Here is a tiny trained network, its code and every weight. The questions are about switching its units off for an input and a target symbol, where a switched-off unit gives its printed mean instead of its output.

import numpy as np


def w(rows, s, z=0):
    codes = np.array(rows[::2]) - 128.0
    scale = np.full(codes.shape[1], s)
    scale[-1] = z or s
    return codes * scale


def f(y):
    return np.maximum(y, 0)


def softmax(a):
    e = np.exp(a - a.max(-1, keepdims=True))
    return e / e.sum(-1, keepdims=True)


def log_softmax(a):
    a = a - a.max(-1, keepdims=True)
    return a - np.log(np.exp(a).sum(-1, keepdims=True))


def net(x, mask):
    ids = ['Ψαβεηπσ'.index(c) for c in x.split()]
    T = len(ids)
    res = E[ids] + P[:T]
    u = 0
    for l in range(2):
        r = res
        for j in range(2):
            rows = slice(2 * j, 2 * j + 2)
            q, k, v = (r @ M[l][rows].T for M in (Q, K, V))
            z = softmax(np.where(np.tri(T) > 0, q @ k.T / 2**0.5, -1e9)) @ v
            o = O[l][rows]
            res = res + np.where(mask[u + j], z, o[:, -1]) @ o[:, :-1]
        u += 2
        y = f(res @ A[l][:, :-1].T + A[l][:, -1])
        res = res + np.where(mask[u : u + 8], y, B[l][:, -1]) @ B[l][:, :-1]
        u += 8
    return log_softmax(res[-1] @ U[:, :-1].T + U[:, -1])


Q, K, V, O, A, B = {}, {}, {}, {}, {}, {}
E = w([
[135,122,145],'Ψ',
[231,92,148],'α',
[254,48,90],'β',
[156,148,191],'ε',
[134,185,233],'η',
[65,93,105],'π',
[18,181,175],'σ',
],0.0092)
P = w([
[131,188,63],'0',
[141,94,112],'1',
[146,131,182],'2',
[250,131,28],'3',
[111,74,121],'4',
[146,113,195],'5',
[255,137,33],'6',
[100,61,128],'7',
],0.0091)
Q[0] = w([
[71,169,99],'L0H0',
[190,251,112],'L0H0',
[158,164,80],'L0H1',
[100,97,143],'L0H1',
],0.012)
K[0] = w([
[205,77,196],'L0H0',
[211,255,188],'L0H0',
[203,146,129],'L0H1',
[70,122,125],'L0H1',
],0.0098)
V[0] = w([
[98,139,125],'L0H0',
[147,101,162],'L0H0',
[185,254,31],'L0H1',
[102,84,166],'L0H1',
],0.0067)
O[0] = w([
[97,129,117,96],'L0H0',
[165,91,136,137],'L0H0',
[1,217,59,249],'L0H1',
[167,99,149,74],'L0H1',
],0.0064,0.0015)
A[0] = w([
[168,85,24,42],'L0N0',
[132,215,254,2],'L0N1',
[12,101,184,56],'L0N2',
[181,126,105,124],'L0N3',
[254,129,73,66],'L0N4',
[139,179,79,115],'L0N5',
[137,72,135,72],'L0N6',
[190,69,22,61],'L0N7',
],0.0071,0.0048)
B[0] = w([
[156,177,163,186],'L0N0',
[2,152,152,159],'L0N1',
[115,98,124,155],'L0N2',
[106,134,100,198],'L0N3',
[92,121,96,252],'L0N4',
[129,171,109,187],'L0N5',
[110,133,126,136],'L0N6',
[130,134,189,223],'L0N7',
],0.019,0.0027)
Q[1] = w([
[113,3,207],'L1H0',
[67,145,115],'L1H0',
[69,70,96],'L1H1',
[98,142,126],'L1H1',
],0.024)
K[1] = w([
[159,1,226],'L1H0',
[38,119,113],'L1H0',
[72,36,145],'L1H1',
[97,148,150],'L1H1',
],0.022)
V[1] = w([
[202,230,249],'L1H0',
[239,116,67],'L1H0',
[173,103,172],'L1H1',
[112,117,47],'L1H1',
],0.014)
O[1] = w([
[187,86,250,165],'L1H0',
[249,113,94,2],'L1H0',
[39,91,124,21],'L1H1',
[152,159,160,167],'L1H1',
],0.012,0.005)
A[1] = w([
[81,99,10,36],'L1N0',
[63,124,46,136],'L1N1',
[123,133,59,233],'L1N2',
[207,148,134,175],'L1N3',
[229,90,82,37],'L1N4',
[60,71,111,85],'L1N5',
[141,95,172,3],'L1N6',
[178,192,74,81],'L1N7',
],0.011,0.0052)
B[1] = w([
[104,23,220,185],'L1N0',
[150,234,140,216],'L1N1',
[95,120,74,210],'L1N2',
[159,180,82,254],'L1N3',
[66,7,214,203],'L1N4',
[178,120,75,199],'L1N5',
[112,136,58,153],'L1N6',
[106,34,157,217],'L1N7',
],0.018,0.0079)
U = w([
[150,131,2,253],'Ψ',
[127,70,68,86],'α',
[191,109,191,89],'β',
[237,180,139,219],'ε',
[145,162,235,70],'η',
[68,116,123,54],'π',
[125,187,105,122],'σ',
],0.0087,0.0066)

Each question gives the input, a string of symbols that net reads in full, and the target symbol t.
The units are the heads (2 rows each of Q, K, V and O) and the neurons (one row each of A and B). Each row of codes is followed by its name. A weight is (code - 128) times the scale printed after its matrix; where a second scale follows, it is the last column's (O, A, B and U).
mask holds one flag per unit, layer by layer, with each layer's heads first. A switched-off unit (its flag False) gives its mean, the last column of its rows in O or B, instead of its output. The means were averaged over made-up inputs and are rounded, as every weight is.
A unit's drop is (log p(t) with every unit on - log p(t) with that unit switched off) / (log p(t) with every unit on - log p(t) with every unit switched off).
The circuit of an input: a set's keep is (log p(t) with only the set's units on - log p(t) with every unit switched off) / (log p(t) with every unit on - log p(t) with every unit switched off). Starting from the 12 units with the biggest drops (on a tie, the unit counted first), units are removed one at a time, each time the one whose removal leaves the highest keep (on an exact tie, the one counted first), for as long as the keep stays at least 0.8.
units of the circuit, in order: the units of the circuit, biggest drop first
unit that matters most: the unit with the biggest drop
top k neurons: the k neurons with the biggest drops, biggest first
top k neurons in layer l: the k neurons of layer l with the biggest drops, biggest first
heads that matter: for each layer, one digit per head in row order, 1 if its drop is at least 0.15 and else 0, layers parted by /
input η β ε Ψ β π α Ψ, target Ψ: heads that matter -> 00 / 00
input β σ α, target β: units of the circuit, in order -> (L1N4, L1H0)
input π σ Ψ σ, target π: top 3 neurons in layer 1 -> (L1N0, L1N2, L1N7)
input π π ε η Ψ η ε, target π: units of the circuit, in order -> (L1N0, L1H0, L0H1)
input π π σ π, target π: top 4 neurons -> (L1N0, L1N2, L1N7, L1N3)
input η Ψ η Ψ, target η: heads that matter -> 00 / 10
input α β α β η Ψ Ψ, target α: units of the circuit, in order -> (L1H0, L1N4, L0N4)
input σ β Ψ, target ε: top 3 neurons -> (L1N3, L1N7, L1N0)
input ε σ Ψ, target ε: unit that matters most -> L0H1
input π ε Ψ η ε σ, target σ: top 2 neurons -> (L0N1, L1N1)
input σ Ψ π π, target σ: units of the circuit, in order -> (L1H0, L1N1, L0H1)
input π Ψ η β, target π: top 4 neurons -> (L0N7, L1N0, L1N2, L1N7)
input ε π σ σ Ψ β, target α: top 2 neurons -> (L0N4, L1N4)
input β ε Ψ α, target β: units of the circuit, in order -> (L1H0, L1N4)
input Ψ ε σ Ψ π α η, target Ψ: top 4 neurons in layer 0 -> (L0N7, L0N0, L0N4, L0N1)
input ε Ψ η β π ε π, target ε: top 2 neurons -> (L0N7, L0N4)
input η η Ψ α Ψ σ σ, target η: units of the circuit, in order -> (L1H0, L0N1)
input ε π π α Ψ, target Ψ: heads that matter -> 01 / 10
input σ β π Ψ α β η, target σ: top 2 neurons in layer 1 -> (L1N1, L1N4)
input η Ψ η η α, target α: top 2 neurons -> (L0N1, L1N4)
input π α η σ α Ψ π, target π: top neuron -> (L1N0)
input β ε π, target Ψ: heads that matter -> 00 / 11
input Ψ η Ψ α β α η, target Ψ: unit that matters most -> L0N7
input α η ε π, target α: top 2 neurons -> (L1N4, L1N7)
input Ψ Ψ π, target Ψ: top 2 neurons -> (L1N4, L0N4)
input π Ψ Ψ Ψ σ α Ψ, target π: top 2 neurons in layer 0 -> (L0N7, L0N0)
input η ε π η, target η: unit that matters most -> L1H0
